Below is a small trained network, with its code and all its weights. Each question gives an input and a class and asks what happens when units are switched off, that is, made to give their printed mean instead of their output.

import numpy as np


def w(rows, s, z=0):
    codes = np.array(rows[::2]) - 128.0
    scale = np.full(codes.shape[1], s)
    scale[-1] = z or s
    return codes * scale


def norm(h):
    return h / np.sqrt((h * h).mean(-1, keepdims=True) + 1e-5)


def f(y):
    return np.maximum(y, 0)


def log_softmax(a):
    a = a - a.max(-1, keepdims=True)
    return a - np.log(np.exp(a).sum(-1, keepdims=True))


def net(x, mask):
    res = np.array(x, float).reshape(1, 8) / 4 @ E
    u = 0
    for l in range(3):
        y = f(norm(res) @ A[l][:, :-1].T + A[l][:, -1])
        res = res + np.where(mask[u : u + 12], y, B[l][:, -1]) @ B[l][:, :-1]
        u += 12
    return log_softmax(norm(res)[-1] @ U[:, :-1].T + U[:, -1])


A, B = {}, {}
E = w([
[161,193,179,155,143,134,160],'x0',
[103,120,106,138,160,143,184],'x1',
[149,120,124,137,136,154,128],'x2',
[128,123,132,131,128,125,126],'x3',
[99,141,152,143,254,117,41],'x4',
[124,124,130,129,128,122,132],'x5',
[124,127,131,130,127,121,128],'x6',
[218,110,127,78,165,65,167],'x7',
],0.0096)
A[0] = w([
[128,217,225,219,174,87,184,156],'L0N1',
[185,78,153,128,91,73,11,120],'L0N2',
[108,80,2,67,127,112,122,90],'L0N3',
[164,171,149,85,66,153,196,66],'L0N4',
[68,137,166,146,99,246,38,213],'L0N5',
[217,156,109,81,185,97,141,158],'L0N6',
[197,98,55,104,134,130,125,98],'L0N7',
[113,21,134,156,26,64,182,1],'L0N8',
[55,24,62,74,148,115,59,134],'L0N9',
[122,185,155,115,155,144,182,68],'L0N10',
[97,118,147,161,235,50,99,175],'L0N11',
[59,160,152,77,103,62,144,129],'L0N12',
],0.0083,0.0037)
B[0] = w([
[146,113,165,68,71,178,127,235],'L0N1',
[121,254,82,90,133,107,152,200],'L0N2',
[112,144,225,107,109,159,113,201],'L0N3',
[119,123,50,65,106,179,108,203],'L0N4',
[112,152,108,168,120,87,234,254],'L0N5',
[51,134,154,246,77,75,163,235],'L0N6',
[86,79,179,167,123,88,186,185],'L0N7',
[172,156,79,122,124,144,113,203],'L0N8',
[144,111,231,99,79,181,138,237],'L0N9',
[135,123,197,139,145,165,126,160],'L0N10',
[212,89,75,164,87,186,100,248],'L0N11',
[98,61,66,143,153,132,162,154],'L0N12',
],0.0085,0.0068)
A[1] = w([
[134,103,85,149,135,136,179,61],'L1N1',
[50,148,128,117,142,88,146,101],'L1N2',
[168,197,61,180,53,63,112,78],'L1N3',
[163,1,159,203,129,198,185,51],'L1N4',
[125,207,36,126,171,109,141,94],'L1N5',
[128,147,127,144,224,144,99,127],'L1N6',
[104,172,90,64,52,117,204,187],'L1N7',
[65,102,66,194,107,129,172,185],'L1N8',
[165,119,180,85,210,99,154,137],'L1N9',
[99,95,187,134,253,117,39,167],'L1N10',
[161,61,87,78,95,184,143,12],'L1N11',
[60,141,148,173,169,176,59,250],'L1N12',
],0.0093,0.0023)
B[1] = w([
[104,167,59,96,145,132,106,152],'L1N1',
[19,106,121,160,111,106,127,141],'L1N2',
[104,109,93,129,212,124,127,190],'L1N3',
[1,127,117,84,158,108,52,223],'L1N4',
[19,56,184,75,160,158,122,139],'L1N5',
[240,111,39,114,123,152,130,135],'L1N6',
[133,158,160,126,199,143,96,255],'L1N7',
[204,195,136,179,109,70,117,193],'L1N8',
[211,99,124,97,92,153,219,134],'L1N9',
[224,130,29,99,48,156,134,141],'L1N10',
[203,197,101,143,164,107,98,172],'L1N11',
[235,131,93,135,107,200,166,158],'L1N12',
],0.0074,0.011)
A[2] = w([
[109,88,165,163,131,110,75,3],'L2N1',
[104,104,84,85,85,146,194,144],'L2N2',
[145,72,189,54,221,59,153,139],'L2N3',
[201,28,139,86,152,2,119,249],'L2N4',
[164,169,137,128,138,104,73,167],'L2N5',
[52,176,149,113,189,87,131,198],'L2N6',
[110,150,136,95,202,189,125,212],'L2N7',
[130,137,162,87,115,104,163,3],'L2N8',
[169,104,205,113,79,151,143,35],'L2N9',
[130,211,59,119,188,143,102,164],'L2N10',
[104,153,160,150,209,119,34,80],'L2N11',
[98,186,195,32,146,168,114,179],'L2N12',
],0.0094,0.0019)
B[2] = w([
[105,162,106,152,145,170,98,150],'L2N1',
[215,61,93,135,123,199,175,155],'L2N2',
[87,155,116,182,118,118,193,156],'L2N3',
[82,213,137,175,96,160,167,163],'L2N4',
[43,131,135,56,136,95,109,180],'L2N5',
[78,94,95,173,169,3,42,211],'L2N6',
[118,93,138,118,96,40,99,202],'L2N7',
[98,112,138,115,97,147,123,149],'L2N8',
[115,148,188,146,16,146,93,174],'L2N9',
[97,58,125,107,127,49,24,254],'L2N10',
[198,145,77,84,126,71,136,177],'L2N11',
[149,31,220,115,154,102,34,243],'L2N12',
],0.0078,0.0073)
U = w([
[221,147,9,77,109,178,119,148],'0',
[119,119,146,143,95,93,96,172],'1',
[131,128,230,107,107,203,149,110],'2',
[95,145,140,118,149,120,97,191],'3',
[113,105,126,138,126,99,106,147],'4',
[91,176,89,205,127,130,207,65],'5',
[97,147,142,105,169,128,97,143],'6',
[82,119,142,81,187,105,97,2],'7',
],0.013,0.0044)

Each question gives the input, the list of numbers given to net, and the class t.
The units are the neurons (one row each of A and B). Each row of codes is followed by its name. A weight is (code - 128) times the scale printed after its matrix; where a second scale follows, it is the last column's (A, B and U).
mask holds one flag per neuron, layer by layer. A switched-off neuron (its flag False) gives its mean, the last column of its row in B, instead of its output. The means were averaged over made-up inputs and are rounded, as every weight is.
A unit's drop is (log p(t) with every unit on - log p(t) with that unit switched off) / (log p(t) with every unit on - log p(t) with every unit switched off).
The circuit of an input: a set's keep is (log p(t) with only the set's units on - log p(t) with every unit switched off) / (log p(t) with every unit on - log p(t) with every unit switched off). Starting from the 12 units with the biggest drops (on a tie, the unit counted first), units are removed one at a time, each time the one whose removal leaves the highest keep (on an exact tie, the one counted first), for as long as the keep stays at least 0.8.
circuit, biggest first: the units of the circuit, biggest drop first
unit that matters most: the unit with the biggest drop
k most important neurons: the k neurons with the biggest drops, biggest first
k most important neurons of layer l: the k neurons of layer l with the biggest drops, biggest first
input [-5,7,2,6,-6,-1,3,-4], class 7: unit that matters most => L1N7
input [-8,-2,0,8,8,3,6,0], class 0: 2 most important neurons => (L1N10 L0N1)
input [-4,-5,-5,7,-8,-2,-7,0], class 0: circuit, biggest first => (L0N8 L2N2)
input [7,-3,-4,0,-5,4,-6,8], class 5: circuit, biggest first => (L0N6 L2N10 L2N12)
input [-7,-8,-5,-2,-5,5,8,5], class 6: 3 most important neurons => (L0N2 L1N7 L0N8)
input [5,2,1,-7,-1,0,-5,-8], class 5: 4 most important neurons => (L0N5 L0N9 L1N4 L2N12)
input [2,6,5,-4,-4,4,3,-1], class 7: circuit, biggest first => (L0N11 L0N6)
input [8,7,-7,-4,6,-5,7,-8], class 2: circuit, biggest first => (L0N1 L1N12)
input [-6,-5,4,-7,7,-7,-6,-1], class 0: 3 most important neurons of layer 1 => (L1N12 L1N4 L1N7)
input [8,6,-7,-2,0,3,4,6], class 2: 3 most important neurons => (L0N1 L0N10 L1N3)
input [-5,5,-5,-5,2,-1,-2,2], class 2: circuit, biggest first => (L0N9 L2N10)
input [3,8,-2,1,-6,3,-4,4], class 7: circuit, biggest first => (L1N7 L0N11 L0N4)
input [-4,-2,-6,1,-6,-4,-3,-7], class 5: 3 most important neurons => (L0N5 L2N12 L0N11)
input [-1,-8,-1,4,1,-4,4,-8], class 5: circuit, biggest first => (L0N5 L2N12)
input [2,-6,1,0,-1,1,-5,2], class 7: most important neuron of layer 0 => (L0N2)
input [-2,-8,1,-1,-3,-1,1,-5], class 7: 3 most important neurons => (L0N6 L1N7 L0N2)
input [1,-8,-2,6,0,-2,4,-4], class 7: 3 most important neurons => (L0N6 L0N2 L1N5)
input [-8,-2,2,-3,-4,3,-2,-1], class 2: 2 most important neurons => (L0N9 L0N3)
input [4,-5,3,3,7,2,8,8], class 5: 2 most important neurons => (L0N6 L2N4)
input [8,5,-4,4,3,4,8,-3], class 2: circuit, biggest first => (L0N1)
input [1,0,4,-4,-6,-1,-5,1], class 0: 4 most important neurons => (L0N4 L1N4 L0N8 L2N6)
input [-2,-6,-1,-5,7,5,8,8], class 5: 2 most important neurons of layer 2 => (L2N4 L2N12)
input [-7,-5,-6,-2,0,2,1,3], class 2: 3 most important neurons => (L0N9 L0N3 L1N4)
input [7,0,-1,7,6,1,3,8], class 5: 2 most important neurons => (L0N6 L0N9)
input [6,2,-6,-3,-8,-6,7,0], class 0: 2 most important neurons => (L0N4 L1N4)
input [2,-1,3,0,7,6,-7,8], class 5: 3 most important neurons of layer 1 => (L1N7 L1N9 L1N11)
